Below is a small trained network, with its code and all its weights. Each question gives an input and a target symbol and asks what happens when units are switched off, that is, made to give their printed mean instead of their output.

import numpy as np


def w(rows, s, z=0):
    codes = np.array(rows[::2]) - 128.0
    scale = np.full(codes.shape[1], s)
    scale[-1] = z or s
    return codes * scale


def norm(h):
    return h / np.sqrt((h * h).mean(-1, keepdims=True) + 1e-5)


def f(y):
    return y / 2 * (1 + np.tanh(0.7978845608 * (y + 0.044715 * y**3)))


def softmax(a):
    e = np.exp(a - a.max(-1, keepdims=True))
    return e / e.sum(-1, keepdims=True)


def log_softmax(a):
    a = a - a.max(-1, keepdims=True)
    return a - np.log(np.exp(a).sum(-1, keepdims=True))


def net(x, mask):
    ids = ['αγδλξπω'.index(c) for c in x.split()]
    T = len(ids)
    res = E[ids] + P[:T]
    r = norm(res)
    for j in range(2):
        rows = slice(3 * j, 3 * j + 3)
        q, k, v = (r @ M[0][rows].T for M in (Q, K, V))
        z = softmax(np.where(np.tri(T) > 0, q @ k.T / 3**0.5, -1e9)) @ v
        o = O[0][rows]
        res = res + np.where(mask[j], z, o[:, -1]) @ o[:, :-1]
    y = f(norm(res) @ A[0][:, :-1].T + A[0][:, -1])
    res = res + np.where(mask[2:6], y, B[0][:, -1]) @ B[0][:, :-1]
    return log_softmax(norm(res)[-1] @ U[:, :-1].T + U[:, -1])


Q, K, V, O, A, B = {}, {}, {}, {}, {}, {}
E = w([
[139,228,178,164,161,121],'α',
[254,89,166,146,82,87],'γ',
[120,171,139,98,71,88],'δ',
[139,133,152,221,100,147],'λ',
[135,100,158,174,63,52],'ξ',
[142,133,157,168,34,157],'π',
[152,173,72,206,74,107],'ω',
],0.0052)
P = w([
[92,54,90,26,223,170],'0',
[193,115,98,94,167,128],'1',
[189,120,96,89,176,110],'2',
[169,139,105,115,137,115],'3',
[179,195,202,120,75,115],'4',
[150,181,194,153,73,99],'5',
[157,187,239,151,58,105],'6',
[144,156,214,189,77,80],'7',
[148,173,220,192,34,56],'8',
[151,172,242,197,42,56],'9',
[184,199,227,206,1,42],'10',
[177,200,222,226,25,49],'11',
[165,226,239,226,22,62],'12',
],0.003)
Q[0] = w([
[93,43,58,94,178,151],'h1',
[95,45,98,73,189,126],'h1',
[102,103,126,81,175,200],'h1',
[15,33,93,53,210,171],'h2',
[168,215,219,253,41,78],'h2',
[134,83,98,90,158,131],'h2',
],0.0056)
K[0] = w([
[177,195,93,169,113,100],'h1',
[181,217,89,159,165,100],'h1',
[220,143,102,163,148,50],'h1',
[167,254,166,198,87,68],'h2',
[25,50,76,76,197,195],'h2',
[201,159,153,173,86,95],'h2',
],0.0058)
V[0] = w([
[196,33,73,245,129,102],'h1',
[67,133,36,121,110,182],'h1',
[142,117,209,144,36,139],'h1',
[90,169,133,121,196,82],'h2',
[154,197,157,157,135,196],'h2',
[150,127,253,82,107,97],'h2',
],0.0049)
O[0] = w([
[62,81,209,132,121,137,232],'h1',
[119,193,171,135,84,43,54],'h1',
[113,124,116,1,153,181,236],'h1',
[198,69,162,154,135,122,105],'h2',
[162,112,149,71,111,84,77],'h2',
[161,159,187,145,6,165,1],'h2',
],0.0056,0.0027)
A[0] = w([
[178,66,52,91,97,1,74],'n1',
[143,146,157,81,199,155,253],'n2',
[199,144,86,77,179,230,170],'n3',
[129,160,154,149,25,59,210],'n4',
],0.0028,0.00062)
B[0] = w([
[86,145,165,54,181,111,135],'n1',
[150,96,13,90,181,192,173],'n2',
[170,51,5,109,126,132,125],'n3',
[96,137,212,162,36,165,253],'n4',
],0.0032,0.0011)
U = w([
[122,145,142,137,209,111,251],'α',
[246,80,142,108,116,119,67],'γ',
[107,198,98,3,72,111,2],'δ',
[102,88,153,200,129,222,17],'λ',
[83,97,195,141,129,46,189],'ξ',
[98,88,116,93,85,231,108],'π',
[165,143,89,198,100,76,180],'ω',
],0.0053,0.0019)

Each question gives the input, a string of symbols that net reads in full, and the target symbol t.
The units are the heads (3 rows each of Q, K, V and O) and the neurons (one row each of A and B). Each row of codes is followed by its name. A weight is (code - 128) times the scale printed after its matrix; where a second scale follows, it is the last column's (O, A, B and U).
mask holds one flag per unit, heads first, then neurons. A switched-off unit (its flag False) gives its mean, the last column of its rows in O or B, instead of its output. The means were averaged over made-up inputs and are rounded, as every weight is.
A unit's drop is (log p(t) with every unit on - log p(t) with that unit switched off) / (log p(t) with every unit on - log p(t) with every unit switched off).
The circuit of an input: a set's keep is (log p(t) with only the set's units on - log p(t) with every unit switched off) / (log p(t) with every unit on - log p(t) with every unit switched off). Starting from all 6 units, units are removed one at a time, each time the one whose removal leaves the highest keep (on an exact tie, the one counted first), for as long as the keep stays at least 0.8.
circuit, biggest first: the units of the circuit, biggest drop first
heads that matter: for each layer, one digit per head in row order, 1 if its drop is at least 0.15 and else 0, layers parted by /
drop of u: that unit's drop, to one decimal
input π ξ γ ξ α, target δ: heads that matter -> 11
input γ λ ω, target λ: heads that matter -> 11
input α α γ ω ω δ, target γ: heads that matter -> 11
input γ π ξ α, target π: heads that matter -> 11
input ω π α γ ω α α γ ω α ω λ π, target α: heads that matter -> 01
input δ ω α ω ω ξ λ, target ω: heads that matter -> 10
input λ ω λ π, target ξ: circuit, biggest first -> (h1)
input ω δ ξ δ ξ ξ, target α: heads that matter -> 01
input α ξ ξ α, target γ: heads that matter -> 01
input π γ ω γ, target δ: circuit, biggest first -> (h2; h1)
input α α ξ ω π, target γ: heads that matter -> 11
input ξ λ α, target λ: circuit, biggest first -> (h2; h1)
input π ω ξ π, target δ: heads that matter -> 10
input α α ω π λ, target γ: circuit, biggest first -> (h2)
input ω ξ ω ω λ π ξ π α ω, target α: heads that matter -> 01
input λ α α ω, target ξ: circuit, biggest first -> (h1; h2)
input δ ω ω δ, target ω: heads that matter -> 10
input ω α ω α δ, target α: drop of h2 -> 1.0
input π ω α, target δ: drop of h2 -> 0.4
input π λ ξ, target δ: circuit, biggest first -> (h2)
input γ γ ξ, target π: drop of n1 -> 0.0
input γ π ω, target π: circuit, biggest first -> (h1; h2)
